Below are the code and all the weights of a small trained network. Each question names an input and a target symbol and asks about switching units off, where a switched-off unit gives its printed mean instead of its output.

import numpy as np


def w(rows, s, z=0):
    codes = np.array(rows[::2]) - 128.0
    scale = np.full(codes.shape[1], s)
    scale[-1] = z or s
    return codes * scale


def norm(h):
    return h / np.sqrt((h * h).mean(-1, keepdims=True) + 1e-5)


def f(y):
    return y / 2 * (1 + np.tanh(0.7978845608 * (y + 0.044715 * y**3)))


def softmax(a):
    e = np.exp(a - a.max(-1, keepdims=True))
    return e / e.sum(-1, keepdims=True)


def log_softmax(a):
    a = a - a.max(-1, keepdims=True)
    return a - np.log(np.exp(a).sum(-1, keepdims=True))


def net(x, mask):
    ids = ['βγζηλμξπστφψω'.index(c) for c in x.split()]
    T = len(ids)
    res = E[ids] + P[:T]
    r = norm(res)
    for j in range(2):
        rows = slice(2 * j, 2 * j + 2)
        q, k, v = (r @ M[0][rows].T for M in (Q, K, V))
        z = softmax(np.where(np.tri(T) > 0, q @ k.T / 2**0.5, -1e9)) @ v
        o = O[0][rows]
        res = res + np.where(mask[j], z, o[:, -1]) @ o[:, :-1]
    y = f(norm(res) @ A[0][:, :-1].T + A[0][:, -1])
    res = res + np.where(mask[2:14], y, B[0][:, -1]) @ B[0][:, :-1]
    return log_softmax(norm(res)[-1] @ U[:, :-1].T + U[:, -1])


Q, K, V, O, A, B = {}, {}, {}, {}, {}, {}
E = w([
[152,246,70,109,36],'β',
[133,52,175,87,132],'γ',
[120,151,86,115,178],'ζ',
[138,25,109,110,182],'η',
[155,169,127,151,94],'λ',
[106,163,76,231,127],'μ',
[169,129,141,143,89],'ξ',
[131,109,224,147,158],'π',
[75,73,232,246,121],'σ',
[129,62,190,147,151],'τ',
[155,92,107,135,51],'φ',
[149,112,67,175,78],'ψ',
[121,119,110,192,67],'ω',
],0.012)
P = w([
[254,124,119,177,132],'0',
[111,152,179,96,90],'1',
[111,144,171,80,72],'2',
[109,126,140,103,79],'3',
[112,126,147,96,81],'4',
[105,123,140,91,91],'5',
[118,139,155,84,99],'6',
],0.0068)
Q[0] = w([
[140,97,48,90,162],'head 1',
[229,132,36,157,136],'head 1',
[178,128,101,150,51],'head 2',
[99,46,253,187,93],'head 2',
],0.014)
K[0] = w([
[85,79,136,144,72],'head 1',
[4,129,102,52,114],'head 1',
[95,172,159,150,62],'head 2',
[205,121,154,206,133],'head 2',
],0.016)
V[0] = w([
[67,74,116,215,78],'head 1',
[166,79,4,96,71],'head 1',
[134,57,134,68,121],'head 2',
[140,108,74,129,205],'head 2',
],0.016)
O[0] = w([
[2,74,61,119,173,255],'head 1',
[144,249,139,85,223,162],'head 1',
[138,111,81,206,223,46],'head 2',
[160,101,241,128,170,34],'head 2',
],0.0091,0.0044)
A[0] = w([
[119,124,118,161,193,13],'neuron 1',
[114,235,3,139,67,193],'neuron 2',
[184,136,149,154,113,86],'neuron 3',
[156,165,198,136,153,113],'neuron 4',
[93,87,198,146,178,61],'neuron 5',
[106,140,52,160,70,236],'neuron 6',
[146,178,119,149,156,254],'neuron 7',
[131,129,143,170,98,162],'neuron 8',
[160,68,123,78,128,123],'neuron 9',
[169,168,107,139,66,176],'neuron 10',
[141,137,135,149,149,88],'neuron 11',
[173,97,106,63,168,105],'neuron 12',
],0.013,0.0028)
B[0] = w([
[79,169,111,139,72,134],'neuron 1',
[254,140,47,16,97,248],'neuron 2',
[126,146,120,64,99,135],'neuron 3',
[106,150,121,193,109,162],'neuron 4',
[187,133,80,83,185,165],'neuron 5',
[190,232,96,85,148,214],'neuron 6',
[145,64,82,126,71,165],'neuron 7',
[138,144,144,82,118,142],'neuron 8',
[123,123,173,208,133,137],'neuron 9',
[95,138,36,63,127,170],'neuron 10',
[111,135,99,127,98,125],'neuron 11',
[93,188,146,202,114,130],'neuron 12',
],0.016,0.011)
U = w([
[234,157,9,44,85,152],'β',
[186,132,49,218,157,32],'γ',
[254,199,231,128,94,113],'ζ',
[210,171,119,209,234,76],'η',
[62,188,175,111,64,80],'λ',
[41,106,224,43,192,73],'μ',
[92,188,132,199,86,115],'ξ',
[193,33,170,140,40,129],'π',
[20,1,46,108,98,162],'σ',
[214,4,141,164,219,204],'τ',
[118,197,12,93,158,167],'φ',
[46,212,138,114,230,132],'ψ',
[38,137,84,41,195,5],'ω',
],0.0084,0.003)

Each question gives the input, a string of symbols that net reads in full, and the target symbol t.
The units are the heads (2 rows each of Q, K, V and O) and the neurons (one row each of A and B). Each row of codes is followed by its name. A weight is (code - 128) times the scale printed after its matrix; where a second scale follows, it is the last column's (O, A, B and U).
mask holds one flag per unit, heads first, then neurons. A switched-off unit (its flag False) gives its mean, the last column of its rows in O or B, instead of its output. The means were averaged over made-up inputs and are rounded, as every weight is.
A unit's drop is (log p(t) with every unit on - log p(t) with that unit switched off) / (log p(t) with every unit on - log p(t) with every unit switched off).
The circuit of an input: a set's keep is (log p(t) with only the set's units on - log p(t) with every unit switched off) / (log p(t) with every unit on - log p(t) with every unit switched off). Starting from the 12 units with the biggest drops (on a tie, the unit counted first), units are removed one at a time, each time the one whose removal leaves the highest keep (on an exact tie, the one counted first), for as long as the keep stays at least 0.8.
units of the circuit, in order: the units of the circuit, biggest drop first
most important unit: the unit with the biggest drop
k most important neurons: the k neurons with the biggest drops, biggest first
heads that matter: for each layer, one digit per head in row order, 1 if its drop is at least 0.15 and else 0, layers parted by /
drop of u: that unit's drop, to one decimal
input ξ τ η ψ ψ σ σ, target ξ: heads that matter	10
input σ λ σ σ σ σ γ, target σ: heads that matter	10
input ψ λ π, target ψ: most important neuron	(neuron 2)
input ξ ζ τ, target ξ: units of the circuit, in order	(head 1; neuron 2; neuron 4; neuron 6)
input φ λ σ σ η, target σ: units of the circuit, in order	(head 1; neuron 2)
input φ λ η, target φ: heads that matter	10
input γ ξ γ μ ω ω σ, target γ: heads that matter	11
input π ξ π, target π: heads that matter	10
input ζ τ ζ, target τ: heads that matter	11
input φ τ τ β τ ζ η, target τ: 2 most important neurons	(neuron 2; neuron 10)
input η ψ σ φ τ, target η: units of the circuit, in order	(head 2; neuron 2)
input ψ ζ τ σ γ, target ψ: units of the circuit, in order	(head 1; neuron 2; head 2)
input λ η ζ ψ ω π σ, target λ: 3 most important neurons	(neuron 2; neuron 6; neuron 4)
input π η γ, target π: units of the circuit, in order	(head 1; neuron 2)
input σ ω σ, target σ: units of the circuit, in order	(head 1)
input σ μ ψ φ λ β π, target σ: units of the circuit, in order	(head 1; neuron 2)
input φ ζ γ, target φ: 2 most important neurons	(neuron 2; neuron 7)
input φ σ ζ γ, target φ: units of the circuit, in order	(neuron 2; head 2)
input μ λ μ μ ψ π σ, target μ: heads that matter	01
input π ζ μ σ ψ ζ τ, target π: heads that matter	10
input ξ π μ λ ζ τ γ, target ξ: most important unit	neuron 2
input ψ η τ λ φ ψ ζ, target ψ: heads that matter	11
input ζ ψ π λ σ σ τ, target ζ: drop of head 2	0.3
input σ π σ ξ π, target σ: drop of head 1	0.8
